Look-ups in named tables: a row name and a column name give one cell, copied from the table.

fav =
,fup,des,fegitu,duvel,kud,zited,dat,vurak,lasun,ler
sunu,-0.94,-0.45,-0.80,0.79,-0.58,-0.27,-0.63,-0.44,0.03,-0.50
falilin,-0.96,-0.42,-0.85,0.76,-0.33,-0.49,-0.38,-0.78,0.21,-0.62
vogor,-0.96,-0.49,-0.61,-0.79,0.34,0.71,-0.49,-0.72,-0.05,-0.56
bivinit,-0.92,-0.66,-0.41,-0.64,-0.91,-0.47,0.44,0.85,0.23,-0.62

ler of bivinit: -0.62
ler of vogor: -0.56
fegitu of vogor: -0.61
duvel of vogor: -0.79
fup of falilin: -0.96
fegitu of falilin: -0.85
vurak of falilin: -0.78
des of vogor: -0.49
dat of bivinit: 0.44
des of bivinit: -0.66
kud of falilin: -0.33
zited of vogor: 0.71
duvel of bivinit: -0.64
Row with the largest kud: vogor

ref =
,dag,lavuma,gedon,gotugu,des,zitur
kofot,0.36,0.27,0.32,0.30,0.50,-0.44
vado,0.06,-0.44,-0.65,0.03,-0.02,0.40
sokovob,-0.19,-0.03,0.25,-0.35,-0.48,0.24
razu,-0.14,-0.04,0.16,-0.28,-0.41,0.31
saz,-0.06,-0.33,-0.60,0.05,-0.05,0.45
pul,0.09,0.34,0.49,-0.07,0.04,-0.12
kadu,0.18,0.37,0.57,0.14,0.10,-0.18
nubapi,0.46,-0.21,-0.53,0.40,0.56,-0.04
bub,0.12,-0.39,-0.66,0.12,0.02,0.37
mam,-0.26,-0.02,0.23,-0.22,-0.34,0.30
takete,0.66,-0.50,-0.77,0.37,0.54,-0.08
masekek,0.28,0.09,0.16,0.09,0.24,-0.13

des of pul: 0.04
zitur of sokovob: 0.24
des of kofot: 0.50
dag of kadu: 0.18
gotugu of vado: 0.03
lavuma of mam: -0.02
zitur of razu: 0.31
dag of saz: -0.06
gotugu of kofot: 0.30
des of vado: -0.02
gedon of masekek: 0.16
dag of bub: 0.12
lavuma of razu: -0.04
dag of vado: 0.06
gedon of nubapi: -0.53
lavuma of vado: -0.44
zitur of kofot: -0.44
gotugu of bub: 0.12
lavuma of saz: -0.33
Row with the largest lavuma: kadu

temiber =
|  | pide | fasazek | mem | rirot | puvap | gopep | vos | vurukev | memipi |
|---|---|---|---|---|---|---|---|---|---|
| ralos | 6.0 | 6.3 | 2.0 | 6.3 | 3.6 | 5.3 | 3.7 | 2.2 | 4.7 |
| pani | 6.1 | 6.4 | 3.4 | 6.4 | 3.8 | 5.3 | 3.8 | 3.1 | 4.9 |
| lun | 4.1 | 4.8 | 6.7 | 5.4 | 5.7 | 4.9 | 5.3 | 7.1 | 2.6 |
| filumom | 3.6 | 3.6 | 7.3 | 5.1 | 6.2 | 5.0 | 6.0 | 7.5 | 3.9 |
| lis | 5.6 | 6.2 | 0.9 | 5.3 | 3.2 | 5.0 | 3.4 | 1.3 | 4.0 |
| dev | 4.5 | 3.5 | 4.0 | 2.1 | 3.9 | 4.5 | 4.3 | 4.1 | 2.3 |

filumom, vurukev => 7.5
lis, mem => 0.9
ralos, mem => 2.0
lun, pide => 4.1
filumom, puvap => 6.2
dev, vurukev => 4.1
ralos, pide => 6.0
lis, gopep => 5.0
lis, pide => 5.6
filumom, gopep => 5.0
lun, vos => 5.3

Table dazo
,nibenid,tas,sel,galeku,funipeg,buv
memis,7867,5466,6652,8277,6584,5914
fes,3373,5950,6002,7626,6697,6352
lebobe,6507,7093,1626,8864,6297,8568

memis, sel -> 6652
fes, funipeg -> 6697
lebobe, nibenid -> 6507
memis, galeku -> 8277
lebobe, buv -> 8568
fes, sel -> 6002
Row with the largest funipeg: fes

vefomik =
         fumagu  fevat  sedi  rodele
segimu       21    150    85     139
losi         94    181   129     181
nobo         70    112   135     198
duv          57    161   103     148
fafud        87    177   126     181
vezazov      55    167   112     182
buk         134    188   150     176
zatigod     141    127   143     195

What is the fevat of losi in vefomik? 181
What is the fumagu of losi in vefomik? 94
What is the fumagu of zatigod in vefomik? 141
What is the fumagu of buk in vefomik? 134
What is the fevat of nobo in vefomik? 112
What is the sedi of nobo in vefomik? 135

Table geguni
columns: zin, duni, rusupe
fol: [56024, 73353, 52648]
nufadup: [51834, 26176, 61542]
ponun: [45151, 21956, 72459]
loba: [69820, 52193, 79559]
vodigof: [58310, 58349, 88919]
peku: [69811, 41755, 89169]
gop: [51280, 85213, 57435]
duzop: [34048, 28205, 54016]
bekugi: [58389, 33690, 79997]
rur: [70430, 37899, 70489]
mivu: [51854, 90205, 47851]

What is the rusupe of nufadup in geguni? 61542
What is the duni of nufadup in geguni? 26176
What is the zin of gop in geguni? 51280
What is the zin of ponun in geguni? 45151
What is the duni of loba in geguni? 52193
What is the duni of bekugi in geguni? 33690

rurilib:
|  | zagiv | kud | gif | nalomin | viti |
|---|---|---|---|---|---|
| lunid | 26.57 | -66.70 | -34.95 | 7.77 | -68.81 |
| kifole | -14.03 | -60.94 | -9.15 | -11.57 | -43.69 |
| ras | -2.15 | -26.27 | -48.30 | -11.21 | -16.88 |
| mumik | 55.09 | -60.19 | -41.08 | 20.68 | -15.78 |
| sil | 26.37 | -55.03 | -32.38 | 10.81 | -5.63 |
| divu | 8.28 | -67.58 | -15.70 | -3.20 | -83.02 |
| belor | 14.43 | -38.41 | -41.69 | 0.65 | 11.10 |

nalomin of kifole: -11.57
zagiv of mumik: 55.09
viti of ras: -16.88
nalomin of lunid: 7.77
zagiv of divu: 8.28
viti of mumik: -15.78
gif of sil: -32.38
kud of kifole: -60.94
viti of kifole: -43.69
zagiv of belor: 14.43
gif of lunid: -34.95
nalomin of ras: -11.21
nalomin of sil: 10.81
zagiv of ras: -2.15
viti of belor: 11.10
kud of mumik: -60.19
gif of belor: -41.69
viti of lunid: -68.81

